Below are the code and all the weights of a small trained network. Each question names an input and a class and asks about switching units off, where a switched-off unit gives its printed mean instead of its output.

import numpy as np


def w(rows, s, z=0):
    codes = np.array(rows[::2]) - 128.0
    scale = np.full(codes.shape[1], s)
    scale[-1] = z or s
    return codes * scale


def norm(h):
    return h / np.sqrt((h * h).mean(-1, keepdims=True) + 1e-5)


def f(y):
    return y / 2 * (1 + np.tanh(0.7978845608 * (y + 0.044715 * y**3)))


def log_softmax(a):
    a = a - a.max(-1, keepdims=True)
    return a - np.log(np.exp(a).sum(-1, keepdims=True))


def net(x, mask):
    res = np.array(x, float).reshape(1, 3) / 4 @ E
    u = 0
    for l in range(2):
        y = f(norm(res) @ A[l][:, :-1].T + A[l][:, -1])
        res = res + np.where(mask[u : u + 14], y, B[l][:, -1]) @ B[l][:, :-1]
        u += 14
    return log_softmax(norm(res)[-1] @ U[:, :-1].T + U[:, -1])


A, B = {}, {}
E = w([
[117,156,47],'x0',
[145,252,156],'x1',
[41,118,156],'x2',
],0.003)
A[0] = w([
[103,146,59,212],'L0N1',
[248,155,51,141],'L0N2',
[98,202,211,62],'L0N3',
[120,158,119,107],'L0N4',
[75,144,71,252],'L0N5',
[59,3,102,241],'L0N6',
[101,228,146,144],'L0N7',
[247,217,145,47],'L0N8',
[185,94,245,104],'L0N9',
[16,216,180,162],'L0N10',
[230,135,137,183],'L0N11',
[131,113,200,122],'L0N12',
[45,126,120,159],'L0N13',
[141,250,177,60],'L0N14',
],0.0075,0.0011)
B[0] = w([
[90,241,162,173],'L0N1',
[42,109,178,226],'L0N2',
[151,134,163,195],'L0N3',
[144,133,127,135],'L0N4',
[67,206,189,178],'L0N5',
[197,141,202,252],'L0N6',
[171,141,161,208],'L0N7',
[135,66,110,233],'L0N8',
[32,237,58,188],'L0N9',
[126,78,196,234],'L0N10',
[63,108,71,183],'L0N11',
[66,254,107,150],'L0N12',
[68,99,170,162],'L0N13',
[173,110,123,234],'L0N14',
],0.0052,0.0037)
A[1] = w([
[61,213,197,146],'L1N1',
[128,68,179,135],'L1N2',
[67,224,112,137],'L1N3',
[98,142,126,53],'L1N4',
[97,110,215,44],'L1N5',
[68,254,134,204],'L1N6',
[86,158,149,130],'L1N7',
[49,179,71,132],'L1N8',
[162,132,29,250],'L1N9',
[95,48,28,122],'L1N10',
[133,174,79,53],'L1N11',
[166,142,149,214],'L1N12',
[142,148,162,126],'L1N13',
[180,70,114,204],'L1N14',
],0.0085,0.0016)
B[1] = w([
[73,137,103,253],'L1N1',
[184,142,35,173],'L1N2',
[203,202,108,187],'L1N3',
[133,144,141,127],'L1N4',
[121,146,89,197],'L1N5',
[198,69,73,233],'L1N6',
[106,171,6,162],'L1N7',
[111,211,104,166],'L1N8',
[84,133,218,133],'L1N9',
[59,122,245,158],'L1N10',
[88,122,95,119],'L1N11',
[165,1,106,162],'L1N12',
[101,94,72,158],'L1N13',
[165,185,165,144],'L1N14',
],0.0044,0.0057)
U = w([
[253,26,170,245],'0',
[93,217,15,112],'1',
[2,75,230,29],'2',
],0.0093,0.0011)

Each question gives the input, the list of numbers given to net, and the class t.
The units are the neurons (one row each of A and B). Each row of codes is followed by its name. A weight is (code - 128) times the scale printed after its matrix; where a second scale follows, it is the last column's (A, B and U).
mask holds one flag per neuron, layer by layer. A switched-off neuron (its flag False) gives its mean, the last column of its row in B, instead of its output. The means were averaged over made-up inputs and are rounded, as every weight is.
A unit's drop is (log p(t) with every unit on - log p(t) with that unit switched off) / (log p(t) with every unit on - log p(t) with every unit switched off).
The circuit of an input: a set's keep is (log p(t) with only the set's units on - log p(t) with every unit switched off) / (log p(t) with every unit on - log p(t) with every unit switched off). Starting from the 12 units with the biggest drops (on a tie, the unit counted first), units are removed one at a time, each time the one whose removal leaves the highest keep (on an exact tie, the one counted first), for as long as the keep stays at least 0.8.
circuit, biggest first: the units of the circuit, biggest drop first
unit that matters most: the unit with the biggest drop
top k neurons: the k neurons with the biggest drops, biggest first
k most important neurons of layer l: the k neurons of layer l with the biggest drops, biggest first
drop of u: that unit's drop, to one decimal
input [2,-2,2], class 0: unit that matters most => L0N6
input [-8,-6,5], class 1: 3 most important neurons of layer 0 => L0N9, L0N12, L0N10
input [-8,8,1], class 0: top 2 neurons => L0N14, L0N2
input [6,-7,4], class 0: top 2 neurons => L0N6, L0N9
input [-7,-6,-3], class 1: circuit, biggest first => L0N9, L1N10
input [-7,-1,-8], class 2: circuit, biggest first => L1N10, L0N11, L0N6, L0N7
input [-8,-2,6], class 1: top 2 neurons => L0N9, L0N12
input [-5,7,7], class 0: circuit, biggest first => L0N2, L0N14, L0N1
input [4,3,-7], class 2: top 2 neurons => L0N8, L0N9
input [5,4,6], class 2: top 2 neurons => L0N10, L0N9
input [-5,3,5], class 1: top 3 neurons => L0N9, L0N12, L0N6
input [1,6,-5], class 0: 2 most important neurons of layer 0 => L0N9, L0N7
input [2,-5,-8], class 2: top 2 neurons => L1N10, L0N11
input [-3,-1,-7], class 2: unit that matters most => L1N10
input [3,-6,4], class 0: 3 most important neurons of layer 0 => L0N6, L0N9, L0N2
input [0,7,-8], class 2: 3 most important neurons of layer 1 => L1N9, L1N6, L1N3
input [-6,-5,-4], class 1: 4 most important neurons of layer 0 => L0N9, L0N12, L0N8, L0N14
input [-6,-4,3], class 1: drop of L0N9 => 0.8
input [-7,-4,7], class 1: drop of L1N10 => 0.3
input [-1,-2,1], class 0: drop of L0N6 => 1.5
input [2,0,-4], class 2: drop of L1N10 => 0.1
input [-4,4,-7], class 2: top neuron => L0N8
